[128 = 0]

cn_qr: [105 109 186 139 111 123 138 168 149 160  97 152  85 119  78  97 144 135
 106 152]
zm_sc: [143 113 126 121  95 101 171 157 145 163  99 135 149 125 140 102 144 177
 126 126]
cg_qt: [109 169 116  95 164 116  86  91  86  94 102  80 106 129  96 129 131 114
 134 150]
cn_qr: [131 123 137 139 139 166 128 110 125 147 156 165  99 103 121 140  84 106
 108 132]
cn_qr: [122 131 119 141 131 138 118 132 133 132 141 147 112 129 138 130 130 113
 128 111]
zm_sc: [153 127 136 180 102 144 128 184 165 140 119 168 162 108 154 104 134 154
 142 111]
hz_bz: [129 152  99 188 124 170  61 159 112 101 126 178 185 153 199 157 146 114
 143  65]
cg_qt: [125 136 137 115 159 121 106 107  98  80 114  91 135 109  68 137 124 115
 116 163]
cg_qt: [119  98 144 129 150 120 127  82  88  93 109 124 167  87 104 138 118 127
 100 141]
zm_sc: [138 178  89 161 123  89 169 139 140 138 126 139 165 132 118  85 117 130
  82 143]
hz_bz: [129 109 124 158 135 193 133 132 100 128 164 167 152  93 147 186 108 121
 113  91]
zm_sc: [118  84 130 102 120 146 104 114 105 142 129 160 116 147 155 169 142 122
 127  87]
zm_sc: [142  99 142 133 163 162 117  79  88  92 136 135 160  49  98 158  89 123
 110 138]
zm_sc: [108 122 163 110 135 141  94 131 129 116 119 100  86 139 115 135 143 119
 162 140]
hz_bz: [136 148 140 123 133 139 127 117 131 142 135 134 111 125 107 121  95 117
 113 156]
hz_bz: [142  95 157 124 117 160 113 130 127 150 115 164 121 106 137 137 111 144
 134 123]
zm_sc: [132 149 139 133 125 149 137 159 139 146 151 137 109 132  89 138 119 113
 106 141]
hz_bz: [120 152 104 127 128 100 120 125 130 118 108 101 143 133 161 103 157 145
 157 111]
cg_qt: [131  99  94 103 140  97 138  63 129 129 133 122 114  99 176 105 121 138
 155 106]
cn_qr: [ 99 218 143 126 148 138  69 118 104 140 130 141 139 137  86 126 147  79
  81 117]
hz_bz: [128 161 149 116 126 137 142 111 138 146 143 100 126 137 134 120 101 126
 136 157]
cg_qt: [151  94 154 131 100 132 150 164 177 150 131 132 107 130 138 110 124 153
 161 141]
cn_qr: [111  86 147 111 175 116 173  38  96 105 122  87 109  13  94 108  87 145
 126 166]
cn_qr: [ 98 109 182 133 159 183  61 123  90 119  96 160  74  62  78 144 127 115
 124 126]
zm_sc: [ 90  84 172 109 118 140 114 126 117 148 112 144  83 146 131 146 150 122
 131 115]
cg_qt: [ 40 197 173  87 157 156  45 129  79 136 108  94  45 163  79 156 186  79
 127 115]
zm_sc: [124 177  66 109 152 100 152  78  87 124 148 117 145 148 113 138 102 101
  71 136]
cg_qt: [ 88 152 164  84 135 148  96 117  98 153 113 109  82 143 106 148 147 117
 128 127]
hz_bz: [136 158 106 155 126 148 119 133 132 113 153 120 176 142 184 143 128 125
 154 102]
hz_bz: [125 108  82 159 115 104  87 154  98 112  87 207 165 179 143 139 163 115
  76  80]
hz_bz: [145  82 132 133 117 140 167 118 145 122 184 132 152 148 144 165 105 111
 122 128]
cg_qt: [116 174 120 126 155 109 133  90 107 107 136  97 153 116  97 119 117 106
  99 151]
hz_bz: [150 172  98 164 124 162  85 151 119 121 119 153 183 123 185 135 130 143
 151  88]
cn_qr: [164 167  43 135 137  99 217  60 126 120 213 105 199 164 167 142  52  98
  81 149]
cg_qt: [102  60 139 128 163 122  70  85  68  56  67 128 130  87 116 143 145 132
 139 122]
zm_sc: [196 112  76 117 111 117 129 146 155 123 148 142 179 125 152 136 135 152
 146  97]
cn_qr: [128 139 111 125 154 103 170  58 135 119 169  97 146  80 135 103 100 115
 124 137]
cn_qr: [150 156 107 108 114 129 120 150 119 127 135 117 165 181 127 160 136 126
 118 125]
zm_sc: [128 124 158 121 102 131 170 160 140 161  94 100 125 109 142 107 132 189
 158 147]
hz_bz: [132 120  95 121 147  97 154 102 130 117 146 124 105 112  97 114 115 112
 104 141]
cg_qt: [ 91  96 237 109  98 179  81 187 120 162  62 133  72 150 111 146 159 157
 161 145]
cg_qt: [129  46 128 176 110 160 121 155 110 121 127 216 176 112 163 173 150 133
 102  60]
hz_bz: [108  77 162 168 143 207  75 119  99 129 146 226  87 109 124 179  92  78
  93 102]
cn_qr: [149 149 100 136 127 204  23 167 109 115 147 179 127 176 171 198 139  98
 157  64]
cg_qt: [137  75 162 119 139 129 157  90 114 114 145 131 170  73  84 149 113 126
  91 141]
cn_qr: [ 92 104 154 137 174 155  99 100  62  84  96 131 102  65  60 154 115 113
  96 149]
zm_sc: [ 93  97 141  90 138  67 221  65 126 139 145  77  94 125  89 106 111 119
  91 178]
cn_qr: [123 174 138 123 122 112 124 124 137 148 125 123 148 145 125 105 134 121
 113 134]
[103  89 149 118  88 115 178 154 162 186 143 149  84 176 151 125 151 130
 122 112] -> zm_sc
[145 130  85 139 112 112 149 134 152 129 151 127 146 166 185 124 128 131
 149 109] -> cn_qr
[152 161 101 105 143 123 157  89 125 123 188 101 169 128 109 151 102 101
  98 137] -> cn_qr
[149 130  77 129 115  96 153 126 121 127 125 138 182 149 156 128 134 143
 108 108] -> hz_bz
[116 174 140 122 132 128  89 143 135 125 101  95 101 141 132 103 144 134
 168 140] -> cg_qt
[ 97 139 135 125 142 164 129 102  74 146 130 150 118 121 120 165 104 112
  84 123] -> zm_sc
[132 183 107 117 152 145  71 126 121  90 135  80 113 152 137 140 129 110
 177 134] -> zm_sc
[121 222  92 155 117 164  90 179 112 154 118 154 131 180 162 138 132 122
 122 102] -> zm_sc
[121 188 131 100 143 116 154 115 125 136 156  82 110 148  65 128 108  99
  94 177] -> cg_qt
[ 92 174 157 132 165 149  64  90  75 113  92 134 128  90  95 125 125 106
 103 135] -> cn_qr
[ 63  99 205 104 140 175 153  96  90 150 119  91  61 104 123 157 108 135
 144 158] -> zm_sc
[128 162 150 151  94 148  61 191 168 160 115 175 121 184 165 112 166 118
 152  92] -> cn_qr
[125 138 162 179 132 184  92 164 109 137 117 202 144  89  87 144 115 112
  76 120] -> zm_sc
[141 124 131 100 100 103 152 160 164 156 130 110 124 149 128 115 161 151
 146 122] -> cn_qr
[145  93  95 134 119 125 160 119 120 126 150 151 168 128 156 154 122 134
 110 100] -> hz_bz
[166 200  61 155 134 124 142 119 135 115 171 123 190 152 158 127  90 110
 113 130] -> hz_bz
[120 125 108 101 117 140 112 129 141 137 160 111  91 191 187 157 144 113
 178  95] -> zm_sc
[189  91  84 128  91  89 158 143 170 127 106 117 200 112 217  93 148 207
 196  95] -> zm_sc
[126  45 158 129 139  93 126  74 147  96  90 112 119  61 160  76 128 161
 187 137] -> cg_qt

gr_sq: [153 125 106 198  63 153 120 135 103 110 124 153 155  88 123 137 134 184
 123  49]
jf_cd: [106  99 124  93 119 140 140 151 107 129 154 127 101 160 124 160 121 106
 136 114]
jf_cd: [108 145 117 110 110 142 114 140 116 136 125 101 140 166 140 151 126 111
 114 104]
fj_hq: [102 162 121 116 156 137 120 124 141 156 105  88 145 159 144 122 146  80
 113 171]
gr_sq: [124 145 134 139  89 134 127 138 150 122 118 129 167 121 121 110 144 172
 108  41]
gr_sq: [119 158 162  90 157 105 139 117 169 173 118 107 105 150 129 118 113  82
 133 207]
jf_cd: [ 69 117 140  55 139 150 157 112 124 125 167 100 156 154 147 136 134 133
 114 129]
fj_hq: [120 123 112 215 121 150 103 195 153  95 141 159 138 163 166 111 152 175
  48  70]
jf_cd: [ 99 109 152 102 117 138 163 122 108 128 148 127  99 141 114 141 111 102
 151 154]
sl_ld: [113 140 138 136 145 112 122 107 109 124 102 113 120 119 115 129 128 163
 139 138]
gr_sq: [ 93 199 156 158 126 169 126 115 168 171 117 122 122 150 177 162 146  97
 110 169]
jf_cd: [ 99 135 152 100 159 141 136 120 134  93 150 145 146 142 174 113 138 140
 105 129]
gr_sq: [128 125 110 131 167 119 105 138 137 123 126 112 122 154 137 125 133 101
 111 161]
jf_cd: [177 143 107 155 136 102  62 121 179  68 147 117 170 137 148 112 111 150
  74  95]
gr_sq: [146 132 118 112 109 138 141 139 115 163 107 148 135 104 125 127 146 111
 155 103]
gr_sq: [156  85 113  98 123 111 129 112 132 114 173 123 131 110 109 136  99 142
 134 136]
sl_ld: [ 62 153 168 195 134 138 131 128 107  72 100 116 112 169 125 110 132 143
 105 128]
fj_hq: [122  88 117 221 115 138 146 190 101 139 116 175  87 117 117 119 147 191
 112 110]
sl_ld: [107  81 129 134 120 137 157 120 111  77 171 121 153 126 115  98 114 146
 109 135]
sl_ld: [102 166 172  91  91 161 178 133 129 192 115 144 112 138 144 138 130  63
 159 150]
sl_ld: [102 160 171 128 106 135 136 138 185 131 131 127 115 163 125 131 130 108
 115  96]
sl_ld: [120  94 114 144 134 104 100 159 158  88 143 105 104 172  85 134 126 137
 104  73]
gr_sq: [137 130 146 147 103 130 169 146 105 165  96 155 116 105 113  94 127 113
 153 151]
fj_hq: [ 88 139 143  60 137 119 129 136 156 100 157  77 190 197 152  82 109 115
  64 122]
fj_hq: [127 151 140 155 137 133 102 140 165  95 139 141 128 157 161 126 131 122
  91 114]
fj_hq: [129 121 120  87 132 126 144 106 132 159 124 100 128 116  97 135 132  82
 164 155]
sl_ld: [123  94  97 148 140 136 131 144  55 110 118 127 118 134 123 124 126 108
 138 159]
sl_ld: [123 145 126 125 136 133 108 140 146 146 135 120 106 162 150 160 123 102
 115 147]
jf_cd: [161 141 112 197 104 138  79 145 198  71 137 150 150 126 126 129 158 145
  92  14]
sl_ld: [145 150 138  92 106 145 147 122 140 175 127 150 135 106 147 140 135  98
 153 127]
fj_hq: [131 127 144 104 121 115 118 116 142  76 145 125 142 141 121 117 113 126
 123  86]
fj_hq: [ 95 128 110 171 135 181 136 139 136 136 142 133 136 136 159 146 169 110
 105 139]
gr_sq: [148 123 106 116 125 119 107 129 140 123 131 122 146 120 121 134 134 146
 124  84]
jf_cd: [152 122 130 179 114 137 148 132 108 160 125 172 112  80 145 127 122 171
 134 169]
jf_cd: [153 121 109 149 110 134 102 140 160  99 156 140 153 127 140 132 132 153
  96  69]
fj_hq: [ 91 108 103  86 148 161 156 102  96 176 156  99 140 116 148 166 139 128
 138 195]
sl_ld: [119 130 125 156 143 129 121 138 133 123 139 121 135 147 153 116 119 144
  88 169]
sl_ld: [ 65 111 159 173 106 143 177 146  89  98 104 134 133 130  95  83 148 179
 122  86]
sl_ld: [101 171 164 116 116 183 142  73 132 102 168 144 151 122 196 161 124  99
 128 159]
gr_sq: [192 113  74 184 138 110  70 115 113 119 132 124 107 102 124 170 107 136
 133 163]
fj_hq: [ 83 137 144  74 164 135 149 100 110 157 146  99 127 148 163 144 114 120
 124 220]
jf_cd: [143 126 122 157  78 157 149 150 117 150 125 165 140  98 132 127 143 142
 134  82]
jf_cd: [136 139 105 142  90 153  97 144 156 101 159 127 178 145 160 142 135 154
  77  44]
fj_hq: [ 90  78 110  99 173 113 106 139 149  76 179  92 118 181 117 143 128 153
  89 109]
gr_sq: [143 140 120 122 115 140 120 114 111 140 127 131 121 119 138 160 122 102
 151 137]
gr_sq: [200 167  86 140 140  82  34  99 154 133 103  88 121 124 120 178 102 122
 134 130]
fj_hq: [160  93 115 123 123  70 128 169 129 160  99 118  99 127  61  97 110 150
 140 115]
jf_cd: [156 162 129 181 138 127 108 133 143 122  89 160 143 100 149  99 154 147
 118 109]
[ 90 179 178 163 135 155 168 103  98 156  92 155 126 104 172 110 138 145
 137 199] -> jf_cd
[ 91 117 110 194 143 174 139 167 134 121 134 148 143 141 161 111 177 142
  80 121] -> gr_sq
[ 96 111 137 140 174  90 103 156 127  86 121 110  93 182 113 115 120 164
  96 124] -> fj_hq
[135 125  93 155 123 164 122 147 147 147 149 129 148 134 158 139 148  94
 100 143] -> gr_sq
[119 148 160 140  86 145 174 151 133 158  89 165 142 102 114  86 159 134
 145  70] -> sl_ld
[129 112 125 124 111 119 139 144 116 128 124 126 141 127 109 105 124 146
 123 103] -> fj_hq
[119 176 149 109 121 157 161 114 100 207 102 149 134 102 181 138 134 119
 147 194] -> sl_ld
[110 129 107 168 192 129  88 130 156 110 143 106 111 164 158 147 140 124
  84 187] -> gr_sq
[119 127 121 160 162 116  96 122 115  92 122 119 108 143 133 142 126 149
 116 141] -> gr_sq
[ 93  98 151 152 101 124 162 151 143  97 128 130 139 130  78  82 143 180
 113  52] -> sl_ld
[ 95 126 120 128 148 137 124 147 151 119 133  99 142 171 130 114 146 104
  94 126] -> fj_hq
[203 127  98  71 135  72  62 105 176 114 141 103 133 120 100 155 102 123
 142  81] -> fj_hq
[134  95 119 119  88 153 169 153 100 130 126 162 141 101 105 107 151 110
 157  67] -> sl_ld
[120 167 130 172  88 172 154 167 111 175  75 159 146 120 146 104 170  98
 131  96] -> gr_sq
[136 116 104 143 147 130  86 176 134 102 134 154  94 166 148 160 146 123
 109  72] -> jf_cd
[162  58  81  69 131 101 130 150 112 151 161 116 121 121  94 138 110 132
 142 127] -> jf_cd
[ 95 161 180  94  91 155 139 107 182 105 153 130 110 159 121 168 132  73
 149  65] -> sl_ld
[148 103  80 111 135 124 128 175  51 213 111 142  98 124 153 160 118 151
 138 178] -> jf_cd
[ 98 179 127 168 132 163 115 122 103 114  89 122 162 139 169 121 159 117
 109 121] -> fj_hq

zd-fg: [156 138 136 134 135 150 166 126 127 163 158 148 105 139 131 112 133 149
  84 132]
cq-gz: [138 155 141 109 123 157 158 138  93 119 137 138 100 117 152 144 117 126
 101 153]
cq-gz: [116 115  74 132 140 113  73 108 150 151 128  96 187 161  94  87 130 141
 196 105]
nb-cp: [103 197 127 109 125 188 154 154 110 180  92 103 129 165 107 128  84 190
 105 129]
nb-cp: [155  79 120 160 155  65 137 107 117 119 148 135 111 121 140  93 131 136
 171 160]
nb-cp: [121  88 131 136 113 148 109 145  98  88  96 102 132 145 136 135  94 118
 187  93]
cq-gz: [177 162 206 153 117 213 219 172  94 185 134 158  50 210 125  73  60 175
  84  98]
zc-pr: [168  79  63 156 133 102 197  86 126 162 131 141 146  92 141  75 205 157
 152 125]
bq-qp: [132 179 174 118 121 113 137 147 136 130 119 150 126 111 142 105 138 118
 114 134]
zn-bd: [122  99  66  90 145 106  66 105 124  93 150  88 152  85 163 176 159 118
 160 151]
zc-pr: [194 111 154 135 142 143 141 135 109  91 146 129 148  97 181 115 141 134
 132 116]
zn-bd: [124  98 160 112 130 120 132 109  90 128 130 131 134  99 170 154 128 123
 140 148]
zn-bd: [118 144  76 105 125 121 157 122  84 114 127 144 116 124 131 126 112  98
 152 148]
bq-qp: [107 111 111 116 134 123 102 134 100  94 122  99 136  88 156 167 129 141
 138 156]
zn-bd: [156 145 138 135 138 105 186 112 137 165 173 182 102  93 143 107 174 132
  55 161]
zd-fg: [101 127 163 152 142  93 106 122 159 118 124 112 144  63 127 168 168 169
  71 194]
cq-gz: [184 109  98 143 117 151 120 146 135  65  94  81 167  94 160  97 178 145
 194  86]
bq-qp: [ 98 134 116 122 130 120 104 111 154 157 109 100 130 152  95 144 124 147
 141 143]
bq-qp: [133 138 143 138 144 115 127 151 126  93 144 139 137  70 155 153 140 139
  66 151]
zn-bd: [117 145 126 116 119 143  99 143 129 122 129 128 128 169 109 116  94  99
 152  98]
cq-gz: [ 93 114 131 155 151 101  99 125 138 127 126  91 156  62 132 160 162 203
  87 197]
zd-fg: [133 141 145 129 119 139 169 126 123 138 136 148 108  94 142 137 160 137
  76 154]
nb-cp: [158 134 100  95 116 165 131 115  99 116 146 119 126 131 154 117 143 106
 167 126]
bq-qp: [107 130 126 144 143  73  99 122 142  86 149 134 104 107 107 149 126 106
 113 195]
nb-cp: [145 156 114 114 114 174 148 149 117 125 115 146 147 168 118 109  94  96
 136  61]
zc-pr: [118 136 119 117 138 120 120 123 121 118 176 152 120  96 137 155 140 110
  70 166]
nb-cp: [ 95 106  65 112 133 112 126 103 106 164  95  97 130 169 107 128  97 144
 203 125]
bq-qp: [138  81 137 165 141 101  99 121 155 115 203 143 113  71 143 131 192 140
  61 167]
zd-fg: [116 104 132 150 138  92 109 121 137 111 130 117 137  90 131 135 153 145
 126 164]
bq-qp: [192 101 130 118 105 186 162 142  71  96 153 137 130  89 206  92 170 116
 151  91]
cq-gz: [181 146 153 134 156 143 123 157 123 126 122 119 172 155 151  85  87 157
 154  76]
cq-gz: [ 94 132 115  99 139 148  99 135  60  97 136 114 173  92 160 167  94 128
 129 158]
zn-bd: [145  79 116 156 142 119  79 137 136 124 147  98 152 134 139  88 137 161
 172 100]
zd-fg: [145 112 127 146 144 114 132 128 120 132 166 138 135  87 154 107 160 156
 100 152]
zc-pr: [190 142 169 163 140 130 195 124 167 143 123 139 102 114 129 115 164 173
  73 147]
zd-fg: [107 161 157 103 123 125 105 133 152 156 132 134 114 143 122 140 124 118
 106 126]
zc-pr: [178 132 134 115 121 150 163 124 113 126 127 131 132 109 169 106 160 129
 144 111]
nb-cp: [117 165 132 108 120 173 158 135 113 204 102 120 121 192 111 101  88 164
 142  97]
cq-gz: [156 100  82 124 131 121 137 136 102  86  81  80 154  82 179 127 156 160
 199 113]
cq-gz: [149 160 181 136 140 147 177 149 114 148 133 138  84 119 149 136 113 177
  63 166]
zc-pr: [139 164 152 142 149 160 178 150  99 104 124 153 143 120 122 162  72 140
  50 145]
nb-cp: [114 145 196 134 146 121 136 106 135 183 175 154  99 128 118 145 123 156
  46 201]
zn-bd: [159  82 147 146 119 129 135 101 114 112 155 129  88 140 133 110 140 110
 166 156]
zc-pr: [107 144 153 123 143 107  95 141 137 118 145 140 126 132 121 152  95 113
  96 140]
bq-qp: [180 188 104 100 122 131 201 107 159 221 169 178  59 183 116  57 160 118
 110 118]
nb-cp: [130 145 169 122 134 137 134 121  98 129 137 131 126 125 139 131 108 134
 124 171]
zd-fg: [127 152 137 120 137 133 124 105 160 174 146 125  96 180  89 136 110 137
 109 153]
cq-gz: [ 85 161 159 105 116 144 143 119 104 125 160 158  82  98 125 192 126 104
  39 210]
zd-fg: [106 132 114  89 125 105  79 127 131 123 133 120 125 138 140 140 121  92
 166 116]
zc-pr: [116 141 143 138 122 160 145 134 117 114 117 127 121 131 107 157 105 134
  93 150]
zd-fg: [ 98 107 117 111 132  79  89 110 136 142 145 115  98 112 141 144 152 128
 147 166]
zd-fg: [100 123 156 132 109 144 140 121 160 146 108 143 138 120 105 173 143 117
  67 106]
zn-bd: [136 132 125 149 135 101 169 133 116 124 113 151 140 102 133 101 136 136
 125 134]
cq-gz: [120 115 120 138 133 142 136 155  97 101 119 130 139 118 140 145  95 134
 114 109]
bq-qp: [165 125  97 102 112 174 143 112 120 152 123 110 114 186 128 100 123 118
 193  85]
zc-pr: [135 105  75 144 142  81 154 118 152 197 135 121 114 103 144  79 194 197
 132 128]
nb-cp: [144  97 143 130 113 127 115 122 128 107 136 135 130 124 144 117 146  93
 157 103]
cq-gz: [124 145 130 130 134 119 120 122 153 101  96 114 149 127 103 161 117 119
 126 137]
zc-pr: [ 85 134 119 123 122 111 114 106 140 122 128 134 148  93 107 166 153 109
  96 167]
cq-gz: [114 162 133 135 173  91  82 146 157  86 164 134 173  59 132 180 134 144
  28 179]
zd-fg: [ 76 139 125 106 120 105  88 107 144 106  87  88 134 111 107 191 133 120
 149 179]
zd-fg: [105 128 130 123 107 155 144 111 142 176 107 129 106 191  82 131 105 119
 138 104]
bq-qp: [175 144  83  97 105 225 202 134  95 159  92 104  98 188 138 120 105 150
 162  66]
nb-cp: [ 59  86  49 138 123 114  82 116 141 102  96  87 152 126  79 182 122 127
 149 130]
nb-cp: [125  96 133 139 119 131  98 137 106  50 117 112 146  99 141 153 122  98
 158 132]
bq-qp: [130 104 123 138 143  80 107 105 134 129 183 157 145  86 143 109 171 111
 111 157]
zn-bd: [ 72 171 117 116 125 150 155 155 115 154  37 107 171 141 102 163  74 169
 118  96]
zn-bd: [144 120 166 143 135 125 146 139 131 136  67 100 139 147 135 122 102 170
 169 101]
zn-bd: [118 152 126 134 126 158 152 161 110 153 122 131 121 135 129 111 110 167
  97 114]
zc-pr: [144  97 112 135 137 120 112 121 119 105 143 120 157  99 150 124 149 129
 144 125]
bq-qp: [155 163 139 124 137 139 153 149 118  96 122 142 150  97 150 135 124 126
  95 126]
zc-pr: [113 122 157 133 126  88 111 119 156 145 121 140 112 160 105 117 115 105
 151 121]
zn-bd: [123 128 135  99 121 159  86 152 103  85 104  79 121 131 158 165  99 132
 169 120]
zc-pr: [113 125 158 138 144 102 108 118 136 101 162 152 134  93 124 169 128 106
  67 176]
nb-cp: [125 157 143 139 141 108 127 156 150  92 121 136 137  82 133 157 135 136
  66 145]
zn-bd: [107 114  79  99 119 170 121 109  94 165 122  97 100 209 102 133  73 129
 192 115]
zd-fg: [156 149 157 145 120 139 171 145 120 115 141 165 124  98 144 101 150 121
  85 130]
bq-qp: [108  84 125 138 112 104 107  87 127 157 151 133 133 124 119  91 172 114
 172 148]
[125 107  56 136 114 152 152 132 112 141  94 113 121 190  94  95  94 128
 196  72] -> cq-gz
[120 100 108 169 129  96 123 129 111  90  85 109 166 124 107  86 117 135
 207 130] -> nb-cp
[166 121  90 132 143 101 125 136 146 159 178 139 113 117 158  65 176 151
 130 109] -> cq-gz
[112  87 141 168 130  98 102 112 165 163 123  99 140 109 115 104 179 187
 137 147] -> cq-gz
[137 109  79  71 122 127 109 103  98  89 134 122 133 122 163 166 127  60
 186 114] -> nb-cp
[106 135  88 137 124 129 132 134 123 113  98 117 144 135 100 127 113 129
 147 124] -> zn-bd
[131 115  85 127 123 155 147 153  82  64  92  99 141  84 159 160 124 141
 143 125] -> cq-gz
[182 158 110 129 136 124 177 128 157 155 116 154 115 189 105  78 107 111
 149  73] -> zc-pr
[ 94 105 157 154 123 106 107 112 173 155 144 144 128 124  94 142 152 126
  80 137] -> nb-cp
[ 73 133 101 136 131 118 100 124 162 114 128 132 151 112  80 189 126 113
  61 144] -> nb-cp
[132 139  92 114 128 178 156 105 106 137 114 105 141 144 110 154 115 146
 129 146] -> zd-fg
[132 111 126 144 133 118 116 133 148 124 102 126 157 163 105 115 100 117
 160  74] -> cq-gz
[ 97 131  65 104 127 162  82 163  91  78 116  69 141  93 155 171 121 159
 141 136] -> zn-bd
[115 155 137 122 118 134 131 112 138 149 123 128 109 160  94 121 120 119
 136 152] -> zd-fg
[116 109 117 110 104 166 151 130  65 134 123 130 108 143 148 123 106 114
 165 115] -> cq-gz
[ 71  92  41 128 144  79  57 107 144 113 118 106 201 127  90 145 120 107
 175 110] -> cq-gz
[121 167 221 129 111 177 139 131 132 184 142 145 120 146 120 114 127 151
  72 142] -> nb-cp
[179 142 134 103 132 146 141 147  87  87 133 146 170 104 187 105 122  95
 155  85] -> bq-qp
[121 138 124 108 118 152 147 139 112 132  93 112 113 141 137 151 107 136
 140 111] -> zd-fg
[123 101 126 149 136 107  80 123 157  86 138 136 194 107 112 138 138  93
 122 102] -> zd-fg
[114 155 173  96 132 135 115 122 128 141 147 118 104  90 159 182 148 148
  71 189] -> nb-cp
[113 129 108 142 151  98 100 138 147 111 161 131 144  76 132 148 154 147
  66 159] -> cq-gz
[123 116 196 145 126 112 124 118 122 136 129 140 131 126 130 113 124 127
 135 151] -> nb-cp
[142 119 168 123 109 127 123 120 139 133 113 120 111 139 140 111 147 117
 170 117] -> zc-pr
[141 104 133 168 135 129 139  97 168 149 159 153 137 153  76 118 138 120
  87 130] -> zd-fg
[ 84 170  96  95 138 116 133 142 105 117  76  99 108 138 118 182  72 141
 142 161] -> bq-qp
[159 158 176 147 157  98 152 142 148 125 167 166 106  91 146 129 139 144
  40 169] -> nb-cp
[ 70  57  75 141 114 105  69 108 129  99  91  57 136 103 115 166 157 152
 198 156] -> nb-cp
